Here is a tiny trained network, its code and every weight. The questions are about switching its units off for an input and a class, where a switched-off unit gives its printed mean instead of its output.

import numpy as np


def w(rows, s, z=0):
    codes = np.array(rows[::2]) - 128.0
    scale = np.full(codes.shape[1], s)
    scale[-1] = z or s
    return codes * scale


def f(y):
    return np.maximum(y, 0)


def log_softmax(a):
    a = a - a.max(-1, keepdims=True)
    return a - np.log(np.exp(a).sum(-1, keepdims=True))


def net(x, mask):
    res = np.array(x, float).reshape(1, 7) / 4 @ E
    y = f(res @ A[0][:, :-1].T + A[0][:, -1])
    res = res + np.where(mask, y, B[0][:, -1]) @ B[0][:, :-1]
    return log_softmax(res[-1] @ U[:, :-1].T + U[:, -1])


A, B = {}, {}
E = w([
[120,175,200,91,5,151,66],'x0',
[152,195,76,194,67,107,104],'x1',
[69,111,133,64,105,101,152],'x2',
[163,143,136,113,107,41,107],'x3',
[2,120,122,133,141,84,90],'x4',
[148,59,65,122,95,159,226],'x5',
[145,39,220,212,67,113,138],'x6',
],0.007)
A[0] = w([
[181,98,163,211,149,172,192,164],'N0',
[87,104,203,106,139,160,58,133],'N1',
[64,41,80,84,176,176,255,212],'N2',
[179,90,97,188,116,143,163,145],'N3',
[104,126,186,102,153,142,108,140],'N4',
[84,187,130,69,115,97,125,133],'N5',
[85,166,81,153,175,175,143,88],'N6',
[210,192,162,129,76,136,124,203],'N7',
[84,168,103,41,107,97,91,187],'N8',
[133,69,235,168,116,89,142,71],'N9',
[149,77,161,123,185,48,106,177],'N10',
[210,166,163,64,35,245,192,199],'N11',
[134,148,194,131,173,154,139,152],'N12',
[177,144,114,74,219,121,125,129],'N13',
[93,81,199,177,52,88,159,11],'N14',
[123,123,96,86,146,208,178,7],'N15',
[69,154,161,126,100,152,54,101],'N16',
],0.0088,0.0021)
B[0] = w([
[144,59,102,177,158,101,74,208],'N0',
[113,115,157,169,170,130,71,193],'N1',
[2,193,141,80,116,183,129,255],'N2',
[140,91,146,183,163,133,103,189],'N3',
[125,106,142,172,147,139,79,172],'N4',
[153,86,128,175,130,116,121,183],'N5',
[136,139,93,130,107,98,138,173],'N6',
[87,157,139,89,128,128,124,214],'N7',
[134,101,108,154,132,97,90,202],'N8',
[154,121,75,138,92,76,162,201],'N9',
[151,158,97,121,100,71,123,191],'N10',
[95,183,112,79,133,147,122,252],'N11',
[112,99,120,158,137,116,88,167],'N12',
[153,147,25,110,53,49,176,202],'N13',
[154,134,68,136,86,90,170,190],'N14',
[70,168,124,107,120,138,119,175],'N15',
[114,124,158,144,156,171,106,189],'N16',
],0.011,0.0084)
U = w([
[193,44,89,176,107,97,128,115],'0',
[105,226,103,82,89,123,144,133],'1',
[192,87,220,102,171,172,254,8],'2',
[104,127,158,162,158,164,92,152],'3',
],0.016,0.011)

Each question gives the input, the list of numbers given to net, and the class t.
The units are the neurons (one row each of A and B). Each row of codes is followed by its name. A weight is (code - 128) times the scale printed after its matrix; where a second scale follows, it is the last column's (A, B and U).
mask holds one flag per neuron, in row order. A switched-off neuron (its flag False) gives its mean, the last column of its row in B, instead of its output. The means were averaged over made-up inputs and are rounded, as every weight is.
A unit's drop is (log p(t) with every unit on - log p(t) with that unit switched off) / (log p(t) with every unit on - log p(t) with every unit switched off).
The circuit of an input: a set's keep is (log p(t) with only the set's units on - log p(t) with every unit switched off) / (log p(t) with every unit on - log p(t) with every unit switched off). Starting from the 12 units with the biggest drops (on a tie, the unit counted first), units are removed one at a time, each time the one whose removal leaves the highest keep (on an exact tie, the one counted first), for as long as the keep stays at least 0.8.
units of the circuit, in order: the units of the circuit, biggest drop first
k most important neurons: the k neurons with the biggest drops, biggest first
drop of u: that unit's drop, to one decimal
input [8,6,-7,6,3,-4,4], class 3: units of the circuit, in order : (N16)
input [-2,-2,-7,6,4,-2,-2], class 0: 4 most important neurons : (N2; N11; N7; N15)
input [3,1,4,-1,-4,-7,3], class 3: units of the circuit, in order : (N13; N1)
input [7,-1,-4,-1,-4,-5,8], class 0: 2 most important neurons : (N9; N2)
input [-8,-6,1,-6,-4,8,6], class 3: units of the circuit, in order : (N2; N0)
input [-3,-1,1,-1,-8,8,7], class 3: 2 most important neurons : (N2; N0)
input [-3,8,-2,2,5,-6,2], class 3: 2 most important neurons : (N13; N9)
input [-4,-2,3,6,-5,5,3], class 1: 3 most important neurons : (N2; N5; N8)
input [5,2,-1,4,6,-5,2], class 3: 4 most important neurons : (N16; N13; N1; N0)
input [-6,-4,7,3,-8,-7,2], class 0: 2 most important neurons : (N11; N2)
input [-5,-2,-3,-6,5,4,1], class 1: 3 most important neurons : (N2; N1; N6)
input [5,7,-3,-1,-2,-7,0], class 3: 3 most important neurons : (N13; N16; N2)
input [-1,-8,-5,6,-4,-6,5], class 0: drop of N13 : 0.0
input [-7,-3,-7,5,5,7,-3], class 1: drop of N2 : 1.6
input [6,-3,6,0,7,3,3], class 0: drop of N8 : 0.1
input [-1,-8,-1,-2,4,8,4], class 1: drop of N2 : 3.0
